Below is a small trained network, with its code and all its weights. Each question gives an input and a target symbol and asks what happens when units are switched off, that is, made to give their printed mean instead of their output.

import numpy as np


def w(rows, s, z=0):
    codes = np.array(rows[::2]) - 128.0
    scale = np.full(codes.shape[1], s)
    scale[-1] = z or s
    return codes * scale


def norm(h):
    return h / np.sqrt((h * h).mean(-1, keepdims=True) + 1e-5)


def f(y):
    return np.maximum(y, 0)


def softmax(a):
    e = np.exp(a - a.max(-1, keepdims=True))
    return e / e.sum(-1, keepdims=True)


def log_softmax(a):
    a = a - a.max(-1, keepdims=True)
    return a - np.log(np.exp(a).sum(-1, keepdims=True))


def net(x, mask):
    ids = ['βγδζηλμπστφω'.index(c) for c in x.split()]
    T = len(ids)
    res = E[ids] + P[:T]
    u = 0
    for l in range(2):
        q, k, v = (norm(res) @ M[l].T for M in (Q, K, V))
        z = softmax(np.where(np.tri(T) > 0, q @ k.T / 2**0.5, -1e9)) @ v
        res = res + np.where(mask[u], z, O[l][:, -1]) @ O[l][:, :-1]
        u += 1
        y = f(norm(res) @ A[l][:, :-1].T + A[l][:, -1])
        res = res + np.where(mask[u : u + 8], y, B[l][:, -1]) @ B[l][:, :-1]
        u += 8
    return log_softmax(norm(res)[-1] @ U[:, :-1].T + U[:, -1])


Q, K, V, O, A, B = {}, {}, {}, {}, {}, {}
E = w([
[119,142,120,152,60,24,131,89,194],'β',
[174,82,177,129,133,123,100,79,170],'γ',
[154,132,94,155,109,138,77,153,122],'δ',
[253,107,112,78,231,125,184,115,143],'ζ',
[126,127,99,138,120,134,78,143,140],'η',
[98,91,126,140,177,129,152,74,149],'λ',
[146,120,128,153,159,113,90,131,145],'μ',
[89,12,144,122,168,101,143,177,56],'π',
[152,142,115,144,137,141,100,162,148],'σ',
[123,132,114,126,175,140,134,20,122],'τ',
[168,77,140,121,95,137,103,130,183],'φ',
[141,139,88,163,83,195,165,117,118],'ω',
],0.025)
P = w([
[84,175,240,60,91,167,177,112,3],'0',
[99,150,33,210,178,118,100,145,73],'1',
[126,131,37,214,162,104,109,142,106],'2',
[155,114,54,205,140,88,128,155,148],'3',
[173,72,43,184,105,89,115,157,168],'4',
[185,72,33,178,83,72,119,191,201],'5',
[180,90,28,185,121,63,96,160,166],'6',
],0.0062)
Q[0] = w([
[134,78,41,203,126,172,162,74,152],'0.h1',
[96,136,107,127,126,114,253,96,96],'0.h1',
],0.016)
K[0] = w([
[161,63,83,14,63,57,190,200,142],'0.h1',
[149,21,2,200,156,41,207,124,174],'0.h1',
],0.009)
V[0] = w([
[187,143,207,176,253,82,106,120,95],'0.h1',
[224,159,103,163,116,172,231,140,153],'0.h1',
],0.0059)
O[0] = w([
[150,61,37,27,76,13,92,146,98,115],'0.h1',
[207,175,167,181,135,66,255,233,115,3],'0.h1',
],0.012,0.0017)
A[0] = w([
[154,73,24,182,97,59,232,88,188,93],'0.n1',
[203,62,216,196,212,138,61,153,191,109],'0.n2',
[61,216,139,159,38,95,148,103,162,92],'0.n3',
[121,147,47,211,183,95,123,145,68,159],'0.n4',
[113,122,57,139,76,54,130,65,135,172],'0.n5',
[254,116,24,88,73,175,223,119,60,196],'0.n6',
[50,142,124,220,133,176,236,72,153,3],'0.n7',
[154,13,255,80,117,74,113,66,133,81],'0.n8',
],0.0072,0.005)
B[0] = w([
[166,145,127,119,218,181,155,43,96,223],'0.n1',
[124,209,68,106,90,186,123,177,131,254],'0.n2',
[144,62,153,187,163,46,111,74,73,170],'0.n3',
[137,137,129,42,85,177,159,145,161,179],'0.n4',
[67,129,175,187,170,139,146,137,180,231],'0.n5',
[94,177,155,96,255,96,95,59,151,183],'0.n6',
[122,146,96,156,46,77,186,70,43,160],'0.n7',
[81,164,73,121,140,130,131,209,117,205],'0.n8',
],0.0086,0.008)
Q[1] = w([
[141,80,148,75,137,129,68,244,213],'1.h1',
[154,141,119,207,105,199,63,137,238],'1.h1',
],0.012)
K[1] = w([
[46,191,95,125,163,117,98,154,39],'1.h1',
[41,197,250,85,73,107,128,124,114],'1.h1',
],0.013)
V[1] = w([
[61,81,80,103,102,80,206,166,233],'1.h1',
[134,145,107,1,113,195,112,173,164],'1.h1',
],0.0076)
O[1] = w([
[236,8,72,151,135,158,138,81,115,248],'1.h1',
[107,83,193,111,128,187,170,110,136,241],'1.h1',
],0.016,0.0011)
A[1] = w([
[119,122,77,183,152,56,177,163,98,195],'1.n1',
[166,63,132,166,149,122,188,87,120,156],'1.n2',
[126,143,192,125,112,136,164,54,52,130],'1.n3',
[141,86,74,97,108,138,103,79,155,83],'1.n4',
[193,120,103,133,98,7,144,72,102,2],'1.n5',
[78,178,182,114,146,87,126,150,187,179],'1.n6',
[113,157,204,112,187,181,191,139,148,41],'1.n7',
[183,181,112,180,73,108,114,183,68,63],'1.n8',
],0.014,0.0036)
B[1] = w([
[90,58,197,194,118,150,108,51,103,225],'1.n1',
[50,176,107,119,85,126,109,123,12,248],'1.n2',
[175,100,9,178,137,160,133,231,195,166],'1.n3',
[131,148,165,153,124,125,175,169,159,238],'1.n4',
[176,153,151,171,20,110,94,95,197,229],'1.n5',
[137,112,74,161,161,103,183,75,93,213],'1.n6',
[213,132,168,70,87,140,99,121,124,255],'1.n7',
[119,83,188,82,190,119,105,193,75,184],'1.n8',
],0.014,0.0079)
U = w([
[56,211,136,61,78,59,195,195,127,188],'β',
[132,105,219,193,222,128,206,196,97,106],'γ',
[139,128,176,202,78,92,109,86,111,117],'δ',
[191,104,134,38,215,78,149,77,74,138],'ζ',
[161,141,2,170,64,166,162,174,85,9],'η',
[85,39,163,172,198,146,180,194,215,145],'λ',
[125,132,105,100,167,104,29,211,87,164],'μ',
[37,30,163,71,152,127,164,142,34,188],'π',
[42,119,109,84,200,211,40,52,156,3],'σ',
[108,102,45,124,229,98,184,135,166,188],'τ',
[112,65,60,8,75,47,101,135,149,140],'φ',
[176,103,218,76,88,203,105,157,127,91],'ω',
],0.0073,0.0031)

Each question gives the input, a string of symbols that net reads in full, and the target symbol t.
The units are the heads (2 rows each of Q, K, V and O) and the neurons (one row each of A and B). Each row of codes is followed by its name. A weight is (code - 128) times the scale printed after its matrix; where a second scale follows, it is the last column's (O, A, B and U).
mask holds one flag per unit, layer by layer, with each layer's heads first. A switched-off unit (its flag False) gives its mean, the last column of its rows in O or B, instead of its output. The means were averaged over made-up inputs and are rounded, as every weight is.
A unit's drop is (log p(t) with every unit on - log p(t) with that unit switched off) / (log p(t) with every unit on - log p(t) with every unit switched off).
The circuit of an input: a set's keep is (log p(t) with only the set's units on - log p(t) with every unit switched off) / (log p(t) with every unit on - log p(t) with every unit switched off). Starting from the 12 units with the biggest drops (on a tie, the unit counted first), units are removed one at a time, each time the one whose removal leaves the highest keep (on an exact tie, the one counted first), for as long as the keep stays at least 0.8.
circuit, biggest first: the units of the circuit, biggest drop first
unit that matters most: the unit with the biggest drop
top k neurons: the k neurons with the biggest drops, biggest first
k most important neurons of layer l: the k neurons of layer l with the biggest drops, biggest first
input γ φ β η η σ, target π: circuit, biggest first -> 1.h1, 0.h1, 0.n8, 1.n5
input γ φ γ, target π: circuit, biggest first -> 1.h1, 0.h1, 1.n2, 0.n8
input ζ φ φ τ, target η: circuit, biggest first -> 1.n3, 0.n7
input β φ σ δ, target μ: circuit, biggest first -> 1.h1, 1.n8, 0.n3
input δ β β δ γ, target β: circuit, biggest first -> 1.h1, 0.n8
input η δ ζ λ, target ζ: circuit, biggest first -> 0.h1, 0.n1
input φ π φ β π ω, target σ: circuit, biggest first -> 0.n6
input φ δ ω ω π β σ, target ω: top 2 neurons -> 0.n8, 1.n7
input γ β φ λ μ ω η, target π: 2 most important neurons of layer 1 -> 1.n2, 1.n5
input β φ π β γ μ, target μ: circuit, biggest first -> 1.h1, 1.n8, 0.n3
input γ μ φ γ η τ, target η: top 2 neurons -> 1.n3, 0.n7
input β ζ ω ω, target ζ: circuit, biggest first -> 0.n6, 0.h1
input β γ λ, target δ: top 3 neurons -> 0.n2, 0.n8, 0.n7
input σ δ μ φ σ β μ, target ζ: top 2 neurons -> 1.n6, 1.n7
input ω π λ μ φ, target γ: unit that matters most -> 0.h1
input φ ω β γ ω, target δ: 2 most important neurons of layer 1 -> 1.n5, 1.n1
input σ β γ φ β φ, target ζ: top 4 neurons -> 0.n6, 1.n6, 1.n7, 0.n1
input λ μ β μ, target η: top 2 neurons -> 1.n2, 0.n2
input β φ τ φ λ β φ, target μ: top 3 neurons -> 1.n8, 0.n3, 0.n2
input γ φ β φ φ, target π: unit that matters most -> 0.n8
input γ η σ ω, target γ: top 2 neurons -> 0.n8, 1.n8
input γ φ μ λ γ δ, target π: 2 most important neurons of layer 0 -> 0.n8, 0.n3
input δ φ φ ζ φ λ, target η: top 3 neurons -> 1.n3, 0.n7, 1.n2
input π μ β τ, target δ: 2 most important neurons of layer 1 -> 1.n5, 1.n1
input λ ζ φ λ φ ω φ, target η: 2 most important neurons of layer 0 -> 0.n2, 0.n1
